Each row has a hidden value. The values are split into ranges, and the group after each row names the range that its value falls in. Each part has its own value, ranges and names.
[ 467  -38   -4 -358 -243 -336  -36  -57 -238  297  317  -74  577  232
 -592  170  135  -63  116   48   29   19   89 -291 -221 -148 -109    9
  473 -201  -29  -40   44 -579  -35  -19   61   76  -20  277 -187] : Z636
[-235 -164  -67  -77  257   97  -50 -192  -74  282  150 -236 -377 -112
 -282  406 -307 -514 -209 -152  243   33  210   67  -70  -30  -48  465
   58  172  184  -34  319   10  187  110 -336 -109 -133 -668  377] : z68
[  64 -485 -154  -37  139  320   70   72 -149   78  276 -209  -51 -142
  390  277 -222 -107  -99  173 -133 -218   -2  236 -419  -48 -349  -62
  -69   64   11 -145 -206  254  212  144    7  240 -254 -251 -156] : z913
[ 417  -15 -159 -257 -159 -248  -76  207  129 -215 -350   12  537  -90
   18  -23   19    0 -181  113  -12    5 -100 -121  406  -95   53 -499
  536 -227  -46 -195 -320 -399  -39    9  269  263    8  627 -352] : z701
[ 148  297  294   49   64   25  100 -192 -378  365   50 -101  -76   39
 -115  -52  456  320  585  233    6 -295  143 -429 -279   30  -82  194
 -110  -42 -101  251  353 -210 -152  278    0 -206  126 -119  -27] : z679
[ 344 -244 -280  283  322  140  142  172  -56   85 -155  -64  -93 -410
  183   27 -103   59 -155  398 -172  -57   36  358  -36  208  118 -118
  265    2 -197 -201 -274  379  168  388   86  201 -160  291 -143] : z679
[  15 -212   17 -300  -47 -177  -95  -63  147 -287  -85  -72  344  -48
  236  200 -264 -396 -317  147   55  115  -38  142  181 -144 -332  -33
   15  -68  243   30  -34 -156   21    8   73  311 -151  125   27] : z701
[ 139  111   -9 -574 -392 -357 -183  106   67 -161 -151  -82  427  -21
 -431   82   42 -350 -125 -340  119  231   22 -264  487 -167   87 -206
  438 -223  113 -146 -181 -521  -94 -189   17   16   58  320   20] : z679
[-126   91  297 -121 -120 -187   43 -125 -390 -215   99 -523  199 -225
  362  -37  546  355  331 -320 -116 -197 -122 -454 -397 -385  -77 -126
 -119   64   56  160  -10  -37  -15 -155  -88 -273   40 -400 -145] : z128
[ 145  136  -48 -353 -168   30 -159   -7 -165  192   52  162  161   82
 -231  108 -219 -139   -7  199  151 -140  196  169  362  219 -431   94
  100  -88   74 -249   80 -316 -308  162   66  314  -22  205  -39] : z128
[-216 -391  -10 -167  269  150  -81  -93 -109 -244    0 -352 -403 -291
  291  194 -250 -434 -159 -145 -126 -125  105  392  132  -60 -282  276
 -206  180   57 -233    1  490  134  -35 -163    5 -195 -517  203] : z757
[ 104  345  168  359  190  120  251   91 -175    8  -38 -113  -58  -95
  518 -194  353  197  373  220  -28   76  -61 -242 -450 -115  225   48
 -174   93 -256  317  -78  206   42  223  -47 -193   68   96 -162] : z701
[ 138   70    9 -413 -269 -364  112  -23 -108 -147  137   56  675   92
 -307  387  -91    4 -227 -378  221  574  236 -341  205 -236 -181 -172
  330  116  191 -106  -79 -683  -14 -109 -119  101   71  250   97] : z913
[ -68 -315  -53   27  121  215  133   54  -98  247  390 -169 -131 -309
   45  251  -51  -10  133 -157 -279 -340   17   54 -320  106  -11 -346
  396  -76   -1 -108 -448 -137  535  243   12 -189 -301 -289 -170] : z128
[ 169 -256 -165  -81   69 -104   27   29   75 -113   37   88  261 -134
   38  229 -390 -295 -321  147   24    1  111  346  211  115 -247 -220
  396   13  110 -220 -271 -200  208  188   50  279 -202  246  -69] : z128
[ 170 -365    3   18   35 -269   85 -153 -156 -119  149 -239  442 -166
  243  206   26   13 -130  245  -36  -93   -4   44 -371 -203 -237 -143
  155  -40  175  113  -74  -66  184  118   22  177 -192    8 -103] : z128
[ 252 -484   58  -56  148 -347  245 -244 -408 -168  486 -174  246  -77
 -251  347 -119 -169  -11 -197 -181  130  448  272 -180  -90 -347  101
  298  262  -13 -246 -162    4  400    4 -200 -103 -176  -73  161] : Z370
[ 246 -234 -286  217  175  -12   13  141 -210 -106  -33 -367  105 -394
  400  -14  -89   28 -315  233  -51 -119 -119  393 -301  -64  -32  -25
  162  156  -98 -254 -221  511   54   92  -30  272 -164    4 -257] : z128
[  55  495  121  194   16  -10  115   74 -403  134    1 -353  -43 -370
  140 -213  451  407  234  -39  -56  165  -96 -183 -390  -11  212  259
 -178  184 -180   98   68  338 -226  144 -149 -161  113  -56  -40] : z891
[-127  519  210 -320  -69 -104  -12  -34 -220  237  209 -157   57  -69
 -319   30  323  103  267 -386  -93  479  -21 -395  -11 -107  243  413
  -16  -71 -105  136  152 -228 -207  -39 -144 -319   52  -46  100] : Z636
[ 111   50  305 -298 -217 -360  135 -170 -550 -174  408 -338  481  -84
  -38   84  417  357  291 -347 -229  200  115 -257 -329 -265 -312   84
  -87  136   -4   -4  -24 -113  -94 -160 -102 -142   24  -45  -24] : z913
[-219 -348  -30 -502 -311   82  -53    5 -265  111  570 -263   25 -304
 -312  440 -314 -342 -195 -452 -121   99  206  313  -93  109 -475   73
   -9   80  298 -333 -281   26  164   -7 -193   96 -261 -381  288] : z679
[ 337  221  251   48  234 -202  102 -269 -162  214  -17   65  202  302
 -141   13  246  161  425  297   51 -292  134 -426  -79  -75 -116   69
  283  -24 -141  202  364 -615   23  200  115 -148   92   94 -224] : z148
[-346  246  100  -65  192  506  -16  -57 -192  830  404 -173 -510 -107
  -86  187  182   66  419   68 -118  -15  -48 -278 -484   54  223  558
 -267 -272  -75  332  272   24   -8  316  -97 -303 -177 -542   84] : z148
[ 168 -210  200 -148  -63 -332  117 -237 -237 -123  204 -219  356   26
 -145  250   67  -52   84 -158   26 -183  197 -219 -200 -183 -372 -169
  263  170  169  -13   29 -435  258  -11  -63  -76  -20 -185    7] : z757
[  32  -62   54 -319  -61 -277 -101 -155  -53 -263  -41  -23  348  -35
   26  182 -232 -233 -241   21  112   36  118  174  351  -29 -456   24
   97   69  231 -139   74 -270 -113    1   -3  263  -69   80   61] : z128
[-426   -2  182 -419   -8  -23  -20 -138   11 -263   86  -63  -78 -141
   73  326 -243 -441 -155 -381   46  484  205   78  378  -94 -247  304
 -287  100  262   26   44  -36    4  -49 -232  -61  -96 -260  467] : z701
[ 157  494   80 -293 -435   27 -163  194  -45  227  -95    2  267  104
  -89 -159  193 -111  194  191  238  -59 -144 -339  -36    6  -33  -45
  -16 -231   31  142   21 -352 -378   91   98  171  134  308 -168] : z891
[ 211   47  -58 -451  -27 -213 -139  150  187 -376 -411   22  288  -12
   24  -32   35 -222 -111 -127  -62  248  -85 -149  675 -184  142 -196
  320 -216 -122 -168 -177 -267 -159 -154  149   92   43  492 -162] : Z636
[ 204  107   62  -41 -167  -44  159  274  -54 -278 -172 -103  324 -298
  409 -157  381  313  208  -49 -235   64 -141 -268  -14 -109  176 -578
  165 -147 -144   35 -549  -59   64   81  176  -39   27  469 -308] : z757
[-259 -621 -164 -248   82  124  -27   29  -45 -163  159 -383 -134 -563
  215  376 -233 -233 -338 -286 -263  -14    0  342   10  -42 -152 -144
   63  -23  215 -252 -369  328  321   35  -95   70 -352 -407  144] : Z569
[  36 -552  124 -291 -190  -13   95  -73 -141  -72  186 -151  268 -138
  195  266  262   35  275   75 -203 -291   84 -271 -240 -197 -227 -495
   39 -382  196  186 -313 -231  238  127  120   -5 -186  -22  -43] : Z569
[ 118  772   20  -62  -22   75  -65  132  -59  560 -100   34   64   21
 -280 -116  253  288  247   59  117  103 -135 -489   50   71  368  157
  277 -167 -198  105  191 -499 -267  203   85 -125  136  201 -257] : Z370
[-232  -35  319 -204 -131   79   59  -48 -231  -21  188 -287   23 -284
  417  -27  571  254  543  -51 -357 -144 -134 -353 -341 -192   38 -156
 -291 -382   33  377 -216   55   23   96   68 -271 -133 -145  -61] : z128
[ 326 -133 -265  117  400  -43   35  -46   -4   97  -66   63   -5   18
 -195  256 -539 -295 -386  169  185  -69  249  358  258  151 -209  125
  526  327  -75 -416   99 -173  203  192  -51  222  -85   21  -74] : Z370
[ 173  322    3 -453 -238 -149 -243   28 -161  182 -142  -44  200 -135
 -440  -51   87   59   25    0   -3  -53    9  -40  469  186 -138   94
  209 -180   16 -246  122 -306 -424   74  119  174   56  265  -63] : z68
[ 171   59  212  422  343   62  108 -217 -389  430  173 -441 -313  -75
  119 -145  469   80  529  424  -64 -511  -65 -214 -905  -92  120  416
 -125   33 -205  384  372  307  117  282 -102 -299  -36 -462 -115] : z891
[ -59  302  287 -341 -205  -34   90  -78 -309  183  306  -59   95   53
 -365  170  217  199  437 -538  -46 -108  227 -484   59    0 -189 -160
  245   87   12 -107  -59 -681   96   -6  -65 -354   92 -217  -31] : z701
[ 244 -655 -136  -12  255  207   14  -72 -135  155  220 -196   20  -99
  345  233 -165 -122  -61  582 -231 -367  -39  339 -471  -12 -419   81
  -94 -126    1  -18   -5  316  137  259  147  372 -325 -102 -186] : Z636
[ 191 -669  -13 -266 -122 -198   28 -150 -266 -184  240 -214  314 -174
   15  303  -80 -236 -112  172 -110 -113  223  277 -166  -89 -502  -79
  -12  -83  224  -98 -147  134  110   74  -22  275 -221    9  139] : z68
[ 213  -15  184  179  229  143  117  -89 -533   70  127 -347 -363 -128
  126 -149  307  200  532   -3 -210 -657  161   17 -333   74 -253   80
  -26  294 -294 -214   37  294   86  115  -65 -250   45 -392 -192] : z679
[ 191 -364 -123  225  362  187  107 -137 -270  352  173 -325  -59  -75
  226  278  -13  197    7  341    3 -430   19  -74 -635 -147 -195   80
   96  118  -31    6  214   63  221  230   -7   96 -155 -461 -229] : z148
[  51  525   20   37   32 -342  152  169   26 -291 -343  -85  170 -185
  -99  -87  313   -3   11 -541  188  603   37 -509  345 -272  716 -180
  489  111 -185   35 -226 -292   73 -109 -231 -434  225  269   34] : Z569
[-232  187  306 -511 -236 -101   -1  -70 -340 -191  267 -257  114  -41
   24   97  309  -38  272 -497 -108  451   89 -289  -25 -294 -129  317
 -389   11   27   92   27   25 -241 -238 -216 -221   45 -179  229] : Z636
[  47 -458  211   83  -34    0  246 -242 -347   92  309 -244  351  -97
  525  266  412  382  354  455  -86 -293   50 -367 -857 -313 -316 -236
 -291 -235  229  523   16  -59  160  284   53   57 -166 -194  -67] : z128
[  79 -412  -53 -330 -378 -275   29  153  -34 -502   45 -347  569 -364
  252  195   -7 -159 -338 -279  -84  161  -98   15 -105 -269 -210 -539
  172   -1  271 -128 -545  -15  192 -147   -3  225 -136  135  -42] : z891
[  41  126  -65 -327 -227 -248 -130   26   73    8   62   -9  447  -33
 -218  192 -246 -294 -312  -95  199  157  -25    2  198  -19 -155  -93
  382  -46  229 -100  -84 -516  -17   11   -2  209  -83  163  -42] : z128
[ 134 -243 -113 -361 -133 -154 -107   91    8 -342  -89  -89  224 -263
  -35  134 -324 -343 -362 -125  -69   13   72  399  453  114 -374 -200
  246   84  133 -431 -301  -12   16  -14   41  317 -121  203   16] : z891
[ 513 -410 -183   -4   46 -123   33   77 -119 -201 -220 -135  256 -154
   92   48  -56  -11 -126  252  -37 -429   83  144   84    9 -261 -452
  432   53  -57 -346 -239  -33  126  119  156  293  -40  249 -288] : z891
[  36 -523  -40    2  201  292   80  115 -268 -238   81 -297 -395 -532
  466  -32   30  -63  153   52 -512 -344   67  549  -52  174 -227 -116
 -171   15 -176 -316 -480  789  188  175   28   25 -257 -113  -40] : z891
[ 209 -123    2 -296 -162 -103  -36  -19  -76  166  201 -121  519  -14
  -15  209   18  153  -44  137 -103 -140 -137 -179 -232  -84 -310 -227
  249 -166  133    1  -58 -473   20   94  209  257 -143  119 -302] : z913
[ 413 -113  -23  -83 -126 -274   69    5 -121  -83  -80 -101  477  -48
 -104  103   53   81  -57   88   72 -199   71 -167  -28  -63 -217 -402
  443   57   64 -137 -122 -414   97   90  103  173   33  243 -214] : z679
[-197 -147  280  176  277  109  240 -265 -315   71  340 -244 -187 -164
  331  205  174  182  371  -67 -153 -341  134 -145 -495  -61 -255   -7
 -105  185   61  191   37  -43  351  222 -131 -304 -139 -585   19] : z128
[-395  356  139 -399 -162  260 -154   82  -92   10    4  -64 -217 -159
  189   19   15 -116  151 -262   23   65  -14  -62  311   53 -136  149
 -306  -72   81  -34  -32  -27 -284   14  -80  -49  -10 -207  101] : z128

Next part:
[ -42  163 -223   26 -101   76 -236  -53 -496  -15  182  -10   -1    4
 -257 -109  168 -277  224  -19 -189  114   43  -51 -113 -115 -263 -184
 -259   -6   39   -4  113 -115  106  -31  154  -45   66  -32   22] : W
[-223  -38 -325 -144   62  -91 -305   38 -156  175  -33   36  -18  214
 -344 -164   -3 -236 -108  -15 -461  -63  338 -289 -271   21  251 -284
   19 -623 -140  413  -25  -21  355  169  134 -220   74 -252  117] : J
[-204  150 -299 -102  -69 -128  230  293 -164  232  119  -43   -8  201
   94 -147 -114  113  -13   92   87   27 -167  -28  -41  -31 -258  -40
 -345 -146 -130 -193  -13 -372  241 -120   56   43  187 -127 -275] : B
[-466  264  -47  254 -163  204  140  273  -28 -242  247  128   47   31
  -51 -348 -204 -303  -23  260   -8  219  -15  -32 -141  129 -197  154
 -282  -28  -61   -7  -67  287  -25 -323   35 -104  167  -96 -228] : W
[ 125   16  266 -135  101   -9   21 -111  -47   26    1   36   13  -47
 -140  195 -174  304  -39   82  110 -173  101  180  157   19  120   25
  -80  160   23  -91   66   16 -108   16   69 -100 -160   74  156] : W
[ -77   58  -16 -208  -48 -161    0  -21 -136  280  -16  -18   43  104
 -112  163 -121   36  100  -27 -204 -186   64  166   88  -55   -1 -177
  -20  -75  -82  -44  149 -109  215  182  -36 -149 -107 -233  180] : D
[-188   48 -240   83  -78   92 -107 -103  -86 -179   21  -79 -122 -188
  122  -37  271    5  -86    8  219   56 -145  236   23  -66    4  -17
   99   37 -183 -165   31   44 -148 -120   36   41  130   28   39] : Y
[-185  -48 -278 -109   73  -65 -274   39  -29  162  -50    1   -4  256
 -320 -105  -62 -172 -110  -42 -440  -70  348 -306 -235   37  261 -268
   52 -574  -98  389  -20    7  345  151  109 -205   31 -242  172] : B
[  90    6   12  -65  138   -2  -16   39  213  -29  -44  -22   74  254
 -112  -86  -86  243 -117   -3  132  -90  -74    7   69  115  101   44
   59   51  -18  -74 -126   62   67 -197  151 -124  -94   25  154] : S
[-419   69  -27  109 -141   52  -33  112  214 -202   -1  -36 -180 -101
  236 -111  -53  -42 -182  -52  -41   -9  -14   85    1  -65   65  -38
   63  -73 -155 -233   78  263   96 -108 -100   68  119   57    2] : D
[ 166  -43    6 -110  164   16  -33  -40  222  -70  -22  -51   45  290
 -239    6  -51  192  -79   21   85  -85  -42  -42  114   91   76   -2
   58  140   52  -15  -51   96   -4 -122  233 -167 -188   77  190] : A
[-194  249  188  176 -262  153  -10  119  214 -378   62 -152 -216 -278
  198 -103 -143  176    4   39  -21  -13  122   40    3   39  158  138
  -15   25   29 -247  148  320 -171 -108  -54  181  137  200   43] : S
[-275 -160  -13   16   89   43 -117 -138 -245  -85  -14  173 -176 -196
   85   67  -60   40 -317  -58  219   32  244  187  -44 -120   43  -82
  -86    0 -188 -164   43   29   33  -89  -30   61  -43  -42  -10] : D
[ 440  -17   89  -45  324  254  -15 -230  -23 -174   77   94  -31 -138
 -316  302  131  -45  -94   55  198 -185  133    9   33   21   40  -68
 -137  184  -42  -11 -134  -69 -112  138   61 -397 -213  300   79] : Y
[  26  189  -27   92 -242  146   84   37  -49 -341  213 -167  -58  -70
 -146  -79   -6  -86  259  256  -65  123   59   60   28  112 -193  131
 -140  251  150   10  204  186 -346    5  154  -12  -20   18   -6] : A
[-255  245   84  167 -266  154  -70  139  171 -351   75 -145 -221 -273
  203 -101  -73  134   -7   33  -69    6   45   13   17  -20  171   76
  -23  -38    7 -249  164  312 -180 -107  -29  196  207  253   36] : W
[-214  -67 -349  -60   34  -32 -272   84  -37  113  -33   21    1  253
 -276 -131  -73 -220 -103  -34 -448  -18  365 -313 -265   56  225 -246
   49 -593 -108  382  -20   29  313  139   75 -182   44 -284  170] : U
[   1  172 -100  102 -296   96   12   40 -102 -341  169 -191  -60  -89
  -93 -199   58 -106  275  215 -103  133   80   76  -59  133 -186  133
  -60  147  103   45  184  148 -275   10  121   31   28  -86   16] : U
[ 458  -18   71  -32  341  256  -22 -228  -44 -171   97   70  -10 -116
 -319  273  163  -54  -88   66  201 -155  106   30   45   27    7  -68
 -153  224  -16    7 -141  -75 -135  123   96 -391 -188  309   58] : Y
[  45  -39  -85  -90   39 -100 -215 -101 -145   34 -115    6  -45  154
  -19 -131   -1   75  -46 -317   79  -68  176  155  -69    8  -12 -110
  128   57 -107 -249  -47  -42  383 -129   36  -20 -202 -258  242] : U
[ 428   29  134  -66  280  215   13 -266    5 -205   70    7 -103 -153
 -344  245  153  -62  -66   55  182 -192  187  -12   -7   37   25  -60
 -117  202  -22   21  -98  -68  -60  165  100 -382 -225  268   30] : B
[ 396    3   75  -47  302  255  -11 -230  -55 -161   92  107  -35 -146
 -334  306  144  -76  -76   69  190 -177   86  -29   24  -14    2  -85
 -173  159  -52  -16 -117 -100  -93  126   62 -393 -193  318   53] : Y
[ -27  -34 -127  -94   27  -87 -220  -48 -102   42 -110   45  -36  193
   11 -101  -41   68  -68 -334   60  -62  129  169  -13  -10   32 -125
  146   56 -124 -316  -37   43  365 -161   34  -23 -204 -241  279] : D
[ 123  258  263 -115   29   37   84    3   -8  144  106  -98  -30  -16
 -206  283 -226  236  112   57 -114 -201  119  -56  138  -55   76  -94
 -287   49  128  -90  146  -93   25  112   67 -101  -35  194   66] : A
[ -99  152  165 -119 -197  -74   -4  -78  192  -54  -38 -119   13   15
 -132   56   14  110  187   94 -124 -199 -285   76  166  -52    4   -4
  151   58  -18  -93  194  123   -1    3   25 -100  -81   70  243] : Y
[-166  -60 -380  -18   27    2 -262  176    0   69   -7    6    3  249
 -197 -158 -103 -198 -104  -39 -475    1  389 -320 -264   86  234 -224
   16 -593  -81  343  -36   51  269  147   50 -147   89 -237  154] : S
[ -50  234  249  121   52   22  -78   75  160   45   18 -189   34   50
   74 -153 -186   70  -62 -142 -199  -83  333  292   21  174  216  -26
   64   77   68   -5  -57  294  178  -17  -20  -85   71 -168  144] : U
[-446   71   80   99 -173   36  -61   54  176 -192  -12  -19 -170 -188
  203  -68  -59  -71 -140  -19 -127  -55    6  112    5  -92   80  -53
   79  -97 -152 -175  134  284   83  -34 -148   47  111   61   38] : W
[-190   24 -198   90  -10   76 -100 -100   26 -155  -12 -118 -125 -139
  154  -50  255   82 -172  -17  247   40 -148  224   39  -56   54  -20
  127   33 -171 -147   -8   49 -111 -151   51   58  153   61   28] : S
[-212  130   20 -102 -184 -134   16  162  219  -70  -71 -150 -147   26
  147 -180 -140  308  -58    2  -33 -126  -24   38   30   44  196   57
  100 -141  -85 -199   90  113   89  -88   40  122   81   -4   64] : J
[  92  137  126  -76   69   59   79  -27  110  -15   52  -63  -26   70
 -151  145 -106  227   -9   50  126 -117  -40    7  141    2   38    0
 -119  155   43 -152   34    2  -32  -80  130 -104  -93  161   74] : A
[-118 -257  255   32  170    0 -149 -160  218 -178  -13  -90 -154  -63
   19   58   50 -190 -264  -50 -302  -96  181   95   69 -155  -77 -245
   22  160   48  101  174  224  131  233  -43  -73  -55  227   21] : A
[-143   39 -320   51  -31   89  -99 -105 -125 -120   18  -70 -107 -150
   99   -6  298   52 -102    5  289   56 -178  210   21  -71   11  -31
   75    4 -206 -169   -9  -54 -142 -138   67   29  138   26   28] : Y
[-389  254  -77  237 -131  209  169  267   10 -252  254   87   47   86
  -67 -332 -184 -277  -17  255   37  228  -28  -17 -105  155 -214  163
 -274   55  -30  -22  -75  284  -60 -326   86 -116  131  -88 -225] : D
[-366  230  -61  214 -168  168  177  244  -12 -233  220   73   31   41
  -53 -315 -191 -233   11  262   24  194    7  -46 -149  147 -222  168
 -263  -18  -47    7  -48  190  -29 -268   34  -85  124 -128 -216] : S
[-143 -241  280   11  140  -36 -150  -81  283 -152  -19  -97 -105  -17
   21    9   -3 -158 -241   -5 -409 -125  141   74   88 -124  -21 -227
   44   90   66  150  179  275  121  247  -44  -78  -13  232   47] : D
[ -25  218 -115   -7 -138   -4 -182  -80 -427   14  144 -118  -33   14
 -246 -162  144 -191  256  -29 -185   70   79  -18 -121  -75 -252 -147
 -208   24   66   12  135 -136  174  -16  168  -14   53  -97    6] : B
[  59  -58 -136  -46 -146  -97 -217  -26   50 -191  -51 -326 -211  -51
  141 -131  171  174   31 -103 -181  -30  111   85   13  -36   49  -92
  154   13   56  -75  220   35  -37  132   96  221   72   62  146] : B
[  48  -55 -148  -68 -194 -133 -178   17   62 -153  -61 -315 -164   12
  146 -135  104  210   83  -88 -190  -33   80   99   30   -8   28  -60
  171    7   57  -93  234   28  -31  115   78  226   40  -20  187] : U
[-368  104  124  136 -165   67  -61  -49  139 -260   -9  -88 -240 -271
  191  -76   16  -66 -127  -55  -23  -35   87  134  -42  -84   44  -30
   77  -10 -129 -184  130  239   81  -41 -125   75   91   60    3] : U
[ 162   43 -192  -26 -145   71  -16  -24    9 -266  -31 -114 -195 -198
  171   68   94  246   34  -66  254  -70   61  183   29   46   88   81
  120   87 -123 -355   66  -21 -180   10  -28   83  -74   22  164] : S
[-147  260  254  131   56   45  -80   87  171   71   41 -162   23   86
   58 -108 -240   55  -89 -164 -201  -54  325  269   64  131  228  -60
   26  101   83  -51  -28  356  188  -72    8  -73   66 -142  142] : A
[ -43  211 -122   66 -111   81 -229  -92 -415  -35  165  -70    1  -11
 -264 -139  176 -262  239  -25 -191   98   41  -47 -123  -93 -257 -157
 -215   19   65   31  106  -86  133  -52  145  -46   75  -34   33] : S
[ -50  -27 -127  -55 -174  -90 -169    8   77 -126  -22 -272 -153   55
   80  -58   73  174   67  -68 -187   -6   -3   29   86  -81   -2 -102
   99   37   81 -113  266   65  -37   49  118  210   38   66  171] : A
[-197   77 -241   54  -24  111  -43  -99  -32 -131   45  -75 -134  -93
   36   32  209   10 -113   10  257   60 -133  153   47  -72    1  -41
   37   62 -158 -168   22   31 -108 -152   97   -3   81   42    7] : A
[ 459  -37   36 -111  329  173  -20 -235 -100 -177   68   44 -112 -135
 -318  178  194  -77 -120   37  195 -181  211    6  -44   36    9  -86
 -149  165  -63   16 -142 -140  -19  181  123 -376 -202  248  -26] : J
[ -78 -106 -401  -19   41  -44  -72  275   74  -22  -74   80  -51  260
  235 -241 -110   36 -224 -257   57   -4  108   -1 -133   75   12  -72
   49 -194 -228 -318 -181  -40  382 -151  -72    1  -27 -211   70] : Y
[-393  253  -77  216 -163  183  171  287   11 -233  252   91   64   82
  -72 -330 -182 -307   24  277  -43  199  -59  -43 -111  140 -236  145
 -275    3  -38    5  -51  258  -36 -270   51 -133  142  -86 -220] : W
[ -62 -269  203   42  167    2 -207  -95  217 -189  -22  -74  -90  -51
   16  -27   69 -201 -242  -23 -392 -110  180   64   21  -96  -19 -225
   57   43   40  184  116  231  111  261  -60 -103    1  219   60] : Y
